Here is a tiny trained network, its code and every weight. The questions are about switching its units off for an input and a class, where a switched-off unit gives its printed mean instead of its output.

import numpy as np


def w(rows, s, z=0):
    codes = np.array(rows[::2]) - 128.0
    scale = np.full(codes.shape[1], s)
    scale[-1] = z or s
    return codes * scale


def f(y):
    return np.maximum(y, 0)


def log_softmax(a):
    a = a - a.max(-1, keepdims=True)
    return a - np.log(np.exp(a).sum(-1, keepdims=True))


def net(x, mask):
    res = np.array(x, float).reshape(1, 3) / 4 @ E
    y = f(res @ A[0][:, :-1].T + A[0][:, -1])
    res = res + np.where(mask, y, B[0][:, -1]) @ B[0][:, :-1]
    return log_softmax(res[-1] @ U[:, :-1].T + U[:, -1])


A, B = {}, {}
E = w([
[254,147,143,205,150,76],'x0',
[78,165,90,186,210,99],'x1',
[110,205,144,154,85,156],'x2',
],0.018)
A[0] = w([
[164,100,159,211,177,99,52],'neuron 0',
[224,60,228,75,38,184,6],'neuron 1',
[193,177,200,146,128,8,49],'neuron 2',
[209,121,124,162,108,85,50],'neuron 3',
[210,178,160,173,93,113,103],'neuron 4',
[165,2,185,41,167,49,127],'neuron 5',
[190,128,133,116,180,194,82],'neuron 6',
[145,20,85,127,169,44,3],'neuron 7',
[193,114,215,128,138,98,111],'neuron 8',
[166,195,129,180,46,203,46],'neuron 9',
],0.0085,0.0058)
B[0] = w([
[81,100,77,54,169,142,213],'neuron 0',
[189,76,28,240,252,232,251],'neuron 1',
[102,78,121,113,99,253,228],'neuron 2',
[108,129,113,84,136,144,208],'neuron 3',
[156,79,150,80,100,146,223],'neuron 4',
[180,213,176,128,62,101,250],'neuron 5',
[185,131,137,111,92,239,152],'neuron 6',
[123,210,1,154,12,53,203],'neuron 7',
[76,88,186,80,128,145,203],'neuron 8',
[197,174,124,165,35,157,189],'neuron 9',
],0.0084,0.012)
U = w([
[92,58,136,11,131,172,58],'0',
[149,107,92,201,252,137,122],'1',
[164,173,137,136,59,113,102],'2',
[143,100,185,94,151,125,253],'3',
],0.016,0.011)

Each question gives the input, the list of numbers given to net, and the class t.
The units are the neurons (one row each of A and B). Each row of codes is followed by its name. A weight is (code - 128) times the scale printed after its matrix; where a second scale follows, it is the last column's (A, B and U).
mask holds one flag per neuron, in row order. A switched-off neuron (its flag False) gives its mean, the last column of its row in B, instead of its output. The means were averaged over made-up inputs and are rounded, as every weight is.
A unit's drop is (log p(t) with every unit on - log p(t) with that unit switched off) / (log p(t) with every unit on - log p(t) with every unit switched off).
The circuit of an input: a set's keep is (log p(t) with only the set's units on - log p(t) with every unit switched off) / (log p(t) with every unit on - log p(t) with every unit switched off). Starting from all 10 units, units are removed one at a time, each time the one whose removal leaves the highest keep (on an exact tie, the one counted first), for as long as the keep stays at least 0.8.
circuit, biggest first: the units of the circuit, biggest drop first
most important unit: the unit with the biggest drop
k most important neurons: the k neurons with the biggest drops, biggest first
drop of u: that unit's drop, to one decimal
input [3,-1,-8], class 2: most important unit -> neuron 7
input [0,-4,-5], class 2: 2 most important neurons -> [neuron 5; neuron 7]
input [-2,-1,2], class 3: circuit, biggest first -> [neuron 7; neuron 2; neuron 0]
input [0,2,2], class 3: circuit, biggest first -> [neuron 1; neuron 7]
input [2,5,-8], class 2: circuit, biggest first -> [neuron 7; neuron 1]
input [7,-2,7], class 0: 2 most important neurons -> [neuron 2; neuron 4]
input [-2,1,-2], class 3: 4 most important neurons -> [neuron 1; neuron 2; neuron 0; neuron 7]
input [-3,0,2], class 3: circuit, biggest first -> [neuron 2; neuron 0; neuron 7]
input [-3,2,-2], class 3: 2 most important neurons -> [neuron 1; neuron 2]
input [-1,3,2], class 3: circuit, biggest first -> [neuron 1; neuron 7]
input [7,5,-7], class 0: 2 most important neurons -> [neuron 0; neuron 2]
input [1,-5,-5], class 1: 2 most important neurons -> [neuron 1; neuron 9]
input [1,-2,3], class 3: 2 most important neurons -> [neuron 7; neuron 5]
input [-5,3,7], class 2: 2 most important neurons -> [neuron 1; neuron 0]
input [5,-5,4], class 0: most important unit -> neuron 4
input [-1,-7,-8], class 2: 2 most important neurons -> [neuron 5; neuron 7]
input [4,-1,-4], class 0: 2 most important neurons -> [neuron 8; neuron 0]
input [3,3,-1], class 3: drop of neuron 1 -> 1.8
input [-3,-7,-4], class 1: drop of neuron 1 -> 0.7
input [5,-8,-1], class 1: most important unit -> neuron 1
input [8,6,8], class 0: drop of neuron 0 -> 0.2
input [-3,-6,2], class 1: drop of neuron 1 -> 0.5
